Below are the code and all the weights of a small trained network. Each question names an input and a class and asks about switching units off, where a switched-off unit gives its printed mean instead of its output.

import numpy as np


def w(rows, s, z=0):
    codes = np.array(rows[::2]) - 128.0
    scale = np.full(codes.shape[1], s)
    scale[-1] = z or s
    return codes * scale


def f(y):
    return np.maximum(y, 0)


def log_softmax(a):
    a = a - a.max(-1, keepdims=True)
    return a - np.log(np.exp(a).sum(-1, keepdims=True))


def net(x, mask):
    res = np.array(x, float).reshape(1, 7) / 4 @ E
    y = f(res @ A[0][:, :-1].T + A[0][:, -1])
    res = res + np.where(mask, y, B[0][:, -1]) @ B[0][:, :-1]
    return log_softmax(res[-1] @ U[:, :-1].T + U[:, -1])


A, B = {}, {}
E = w([
[104,125,101,192,130,104,135,36,113],'x0',
[128,128,127,128,129,128,128,128,129],'x1',
[128,128,127,131,129,127,128,130,125],'x2',
[128,128,127,127,129,129,128,127,132],'x3',
[101,136,126,126,145,227,137,117,49],'x4',
[10,110,119,104,110,110,163,164,124],'x5',
[128,129,127,124,130,129,128,126,133],'x6',
],0.012)
A[0] = w([
[118,128,136,139,135,110,119,119,134,89],'N1',
[108,130,116,138,130,115,125,128,113,128],'N2',
[59,125,121,122,121,165,137,139,101,37],'N3',
[61,129,126,123,124,52,137,159,164,109],'N4',
[112,130,119,149,128,115,126,83,122,133],'N5',
[159,133,133,116,138,170,124,134,97,167],'N6',
[103,128,129,128,130,137,131,133,122,104],'N7',
[136,138,131,117,139,135,130,165,131,212],'N8',
[169,134,131,128,129,97,124,120,144,207],'N9',
[93,134,134,130,121,97,128,142,146,120],'N10',
[114,124,137,126,130,96,132,144,122,151],'N11',
[147,132,141,105,125,148,129,190,138,253],'N12',
[181,131,119,138,134,97,125,128,140,215],'N13',
[124,124,132,112,105,104,106,151,105,111],'N14',
[16,123,125,123,141,182,135,146,87,4],'N15',
[175,117,126,133,128,85,127,128,144,196],'N16',
[154,131,126,122,142,76,118,127,146,201],'N17',
[116,131,118,124,128,238,137,110,89,160],'N18',
[34,126,118,120,129,109,138,157,139,174],'N19',
[124,124,137,140,124,127,121,117,119,116],'N20',
[99,130,124,129,122,150,149,135,118,74],'N21',
[174,146,127,147,141,187,120,113,101,99],'N22',
[123,127,131,127,140,118,138,132,135,114],'N23',
[127,120,132,129,142,108,127,144,131,148],'N24',
[111,119,135,122,114,86,125,147,118,129],'N25',
[123,131,128,123,130,133,126,152,151,183],'N26',
[134,126,119,127,124,142,127,157,137,204],'N27',
[88,130,116,181,129,93,134,5,113,140],'N28',
],0.017,0.0042)
B[0] = w([
[123,140,123,114,142,118,132,134,123,143],'N1',
[123,142,123,116,139,116,125,138,127,151],'N2',
[130,181,162,130,109,112,123,128,142,195],'N3',
[119,88,66,133,149,129,144,138,104,241],'N4',
[127,116,134,124,144,89,150,107,127,175],'N5',
[112,113,129,127,172,139,100,173,123,190],'N6',
[127,142,140,126,118,120,123,129,118,151],'N7',
[135,125,126,128,102,163,119,139,133,176],'N8',
[125,158,157,122,114,126,120,126,138,191],'N9',
[128,110,98,139,131,128,135,136,121,179],'N10',
[129,114,111,130,103,131,131,124,129,164],'N11',
[132,128,123,127,97,204,104,153,139,213],'N12',
[129,162,161,128,110,128,114,129,144,199],'N13',
[128,123,127,130,113,143,137,106,123,150],'N14',
[128,202,192,121,95,105,130,128,156,233],'N15',
[122,172,160,127,115,125,126,126,131,199],'N16',
[113,167,147,120,109,122,141,148,124,197],'N17',
[168,75,163,133,165,146,81,96,153,237],'N18',
[96,147,77,127,83,128,161,151,98,240],'N19',
[131,123,125,122,122,120,132,115,139,139],'N20',
[121,152,147,125,122,126,122,123,133,159],'N21',
[144,65,122,129,140,135,124,80,142,201],'N22',
[128,124,124,132,129,131,128,125,124,139],'N23',
[120,126,112,126,114,128,134,131,137,152],'N24',
[125,107,121,122,104,144,135,109,106,172],'N25',
[137,126,128,142,99,147,120,111,125,162],'N26',
[134,141,121,125,130,159,128,142,138,164],'N27',
[127,124,130,133,174,4,155,84,115,253],'N28',
],0.039,0.014)
U = w([
[134,206,200,92,50,185,78,192,169,254],'0',
[119,213,211,118,133,34,140,107,139,185],'1',
[197,14,137,118,196,222,41,178,157,89],'2',
[190,1,145,150,226,86,104,62,136,29],'3',
[99,77,9,124,61,204,162,184,78,73],'4',
[71,88,9,139,159,45,184,157,35,40],'5',
],0.0052,0.0016)

Each question gives the input, the list of numbers given to net, and the class t.
The units are the neurons (one row each of A and B). Each row of codes is followed by its name. A weight is (code - 128) times the scale printed after its matrix; where a second scale follows, it is the last column's (A, B and U).
mask holds one flag per neuron, in row order. A switched-off neuron (its flag False) gives its mean, the last column of its row in B, instead of its output. The means were averaged over made-up inputs and are rounded, as every weight is.
A unit's drop is (log p(t) with every unit on - log p(t) with that unit switched off) / (log p(t) with every unit on - log p(t) with every unit switched off).
The circuit of an input: a set's keep is (log p(t) with only the set's units on - log p(t) with every unit switched off) / (log p(t) with every unit on - log p(t) with every unit switched off). Starting from the 12 units with the biggest drops (on a tie, the unit counted first), units are removed one at a time, each time the one whose removal leaves the highest keep (on an exact tie, the one counted first), for as long as the keep stays at least 0.8.
units of the circuit, in order: the units of the circuit, biggest drop first
top k neurons: the k neurons with the biggest drops, biggest first
drop of u: that unit's drop, to one decimal
input [-5,3,-5,0,8,-1,5], class 2: units of the circuit, in order : (N18)
input [5,3,2,-7,7,0,-1], class 3: top 2 neurons : (N18 N22)
input [-1,8,-2,-4,6,-1,-5], class 2: units of the circuit, in order : (N28 N18)
input [-5,3,1,-3,0,8,2], class 4: top 2 neurons : (N4 N19)
input [-7,-8,-4,-7,-6,1,0], class 4: top 2 neurons : (N15 N4)
input [5,-1,0,-7,1,-7,-5], class 3: top 2 neurons : (N22 N15)
input [-7,8,-1,-6,0,5,-2], class 4: top 2 neurons : (N19 N4)
input [-5,4,-6,1,8,0,2], class 2: top 2 neurons : (N18 N22)
input [-4,3,8,-3,-7,1,2], class 4: top 2 neurons : (N4 N15)
input [5,7,-7,5,6,0,-7], class 3: top 2 neurons : (N18 N22)
input [-6,-4,7,-8,4,8,-1], class 0: drop of N15 : 0.4
input [4,-2,-7,-8,-1,7,-1], class 5: drop of N4 : 0.2
input [-3,4,-5,7,7,3,-2], class 0: drop of N15 : 0.2
input [0,8,8,-4,5,6,7], class 0: drop of N28 : 1.8
input [-6,7,5,5,7,-1,7], class 2: units of the circuit, in order : (N18)
